Below are the code and all the weights of a small trained network. Each question names an input and a target symbol and asks about switching units off, where a switched-off unit gives its printed mean instead of its output.

import numpy as np


def w(rows, s, z=0):
    codes = np.array(rows[::2]) - 128.0
    scale = np.full(codes.shape[1], s)
    scale[-1] = z or s
    return codes * scale


def norm(h):
    return h / np.sqrt((h * h).mean(-1, keepdims=True) + 1e-5)


def f(y):
    return np.maximum(y, 0)


def softmax(a):
    e = np.exp(a - a.max(-1, keepdims=True))
    return e / e.sum(-1, keepdims=True)


def log_softmax(a):
    a = a - a.max(-1, keepdims=True)
    return a - np.log(np.exp(a).sum(-1, keepdims=True))


def net(x, mask):
    ids = ['γεηλξσω'.index(c) for c in x.split()]
    T = len(ids)
    res = E[ids] + P[:T]
    q, k, v = (norm(res) @ M[0].T for M in (Q, K, V))
    z = softmax(np.where(np.tri(T) > 0, q @ k.T / 3**0.5, -1e9)) @ v
    res = res + np.where(mask[0], z, O[0][:, -1]) @ O[0][:, :-1]
    y = f(norm(res) @ A[0][:, :-1].T + A[0][:, -1])
    res = res + np.where(mask[1:9], y, B[0][:, -1]) @ B[0][:, :-1]
    return log_softmax(norm(res)[-1] @ U[:, :-1].T + U[:, -1])


Q, K, V, O, A, B = {}, {}, {}, {}, {}, {}
E = w([
[146,206,155,45,222,115,86],'γ',
[76,126,136,102,144,161,100],'ε',
[140,55,62,116,162,171,46],'η',
[140,116,83,143,181,160,16],'λ',
[104,101,132,82,249,94,90],'ξ',
[97,102,8,4,30,45,146],'σ',
[124,131,90,89,171,231,189],'ω',
],0.0037)
P = w([
[133,157,149,185,84,119,180],'0',
[174,60,119,112,184,68,152],'1',
[154,62,114,100,169,53,137],'2',
[153,38,126,69,176,92,101],'3',
[116,61,123,77,175,80,89],'4',
[97,50,121,77,157,103,78],'5',
[75,61,108,81,158,90,84],'6',
[77,55,107,73,156,103,66],'7',
[57,87,86,76,148,115,77],'8',
[71,111,92,48,147,120,60],'9',
[58,101,75,46,144,129,63],'10',
[25,135,65,49,145,124,54],'11',
[19,144,74,42,144,125,39],'12',
[1,129,67,29,136,145,41],'13',
],0.0035)
Q[0] = w([
[81,168,112,94,51,154,93],'h1',
[176,166,233,199,68,108,212],'h1',
[253,122,209,204,90,129,175],'h1',
],0.0051)
K[0] = w([
[247,208,141,162,32,77,20],'h1',
[208,28,112,76,199,44,51],'h1',
[83,10,113,34,239,3,100],'h1',
],0.0032)
V[0] = w([
[84,83,150,245,102,102,84],'h1',
[57,74,76,25,199,136,146],'h1',
[80,153,172,133,85,3,167],'h1',
],0.0052)
O[0] = w([
[73,211,178,61,226,147,138,166],'h1',
[116,35,211,220,107,81,182,254],'h1',
[100,73,2,135,220,102,154,7],'h1',
],0.0056,0.0019)
A[0] = w([
[206,103,16,153,181,100,188,117],'n1',
[128,147,39,67,235,194,200,36],'n2',
[114,164,41,104,214,159,135,55],'n3',
[198,223,141,41,143,106,83,92],'n4',
[118,205,120,176,169,165,199,1],'n5',
[113,176,82,20,163,254,138,149],'n6',
[194,154,47,100,194,156,160,110],'n7',
[121,221,180,224,141,151,120,20],'n8',
],0.005,0.0044)
B[0] = w([
[116,181,179,52,134,151,91,172],'n1',
[86,209,153,205,53,53,166,180],'n2',
[76,135,146,177,115,92,203,177],'n3',
[156,51,35,159,136,155,74,207],'n4',
[214,221,31,40,30,31,50,129],'n5',
[162,94,70,253,109,116,157,253],'n6',
[105,202,190,67,62,154,161,166],'n7',
[140,139,170,79,21,137,67,130],'n8',
],0.0057,0.0047)
U = w([
[99,223,240,21,106,201,124,98],'γ',
[114,231,108,180,108,83,202,97],'ε',
[219,145,135,122,27,172,80,49],'η',
[166,145,66,174,160,213,43,70],'λ',
[74,83,134,126,253,125,91,253],'ξ',
[113,61,36,18,95,75,118,135],'σ',
[222,41,185,230,28,131,231,154],'ω',
],0.0053,0.0022)

Each question gives the input, a string of symbols that net reads in full, and the target symbol t.
The units are the heads (3 rows each of Q, K, V and O) and the neurons (one row each of A and B). Each row of codes is followed by its name. A weight is (code - 128) times the scale printed after its matrix; where a second scale follows, it is the last column's (O, A, B and U).
mask holds one flag per unit, heads first, then neurons. A switched-off unit (its flag False) gives its mean, the last column of its rows in O or B, instead of its output. The means were averaged over made-up inputs and are rounded, as every weight is.
A unit's drop is (log p(t) with every unit on - log p(t) with that unit switched off) / (log p(t) with every unit on - log p(t) with every unit switched off).
The circuit of an input: a set's keep is (log p(t) with only the set's units on - log p(t) with every unit switched off) / (log p(t) with every unit on - log p(t) with every unit switched off). Starting from all 9 units, units are removed one at a time, each time the one whose removal leaves the highest keep (on an exact tie, the one counted first), for as long as the keep stays at least 0.8.
circuit, biggest first: the units of the circuit, biggest drop first
most important unit: the unit with the biggest drop
top k neurons: the k neurons with the biggest drops, biggest first
drop when u is switched off: that unit's drop, to one decimal
input γ σ σ η, target σ: circuit, biggest first -> h1; n6; n1
input γ σ ξ η ε, target σ: circuit, biggest first -> h1; n6
input λ λ ε η, target λ: circuit, biggest first -> h1; n6
input ε η ξ η ξ ω γ λ, target ε: circuit, biggest first -> h1; n2; n3
input ξ η η, target ξ: top neuron -> n6
input η η ξ ω ξ ξ σ γ ξ η η ε ξ, target γ: top 2 neurons -> n6; n4
input λ η ξ γ ε, target λ: circuit, biggest first -> h1; n6; n4
input ε λ ω σ ξ ε ξ ω η ξ γ η λ ω, target ε: top 2 neurons -> n2; n7
input η ε ξ ε λ η ξ ξ ξ λ γ ω ω ε, target γ: drop when n3 is switched off -> 0.1
input λ γ ε ξ η η σ ε σ η ω ε ξ, target λ: drop when n8 is switched off -> 0.0
input η ξ λ ξ ε ξ λ ω σ, target γ: drop when h1 is switched off -> 0.8
input λ λ σ ξ σ η ε ξ ξ λ ω λ γ ε, target λ: drop when n4 is switched off -> 0.1
input η γ ε λ γ ξ ε η ξ λ ω λ ω ω, target ω: top 2 neurons -> n1; n7
input η γ η η ξ ξ ξ ε ξ, target γ: most important unit -> h1
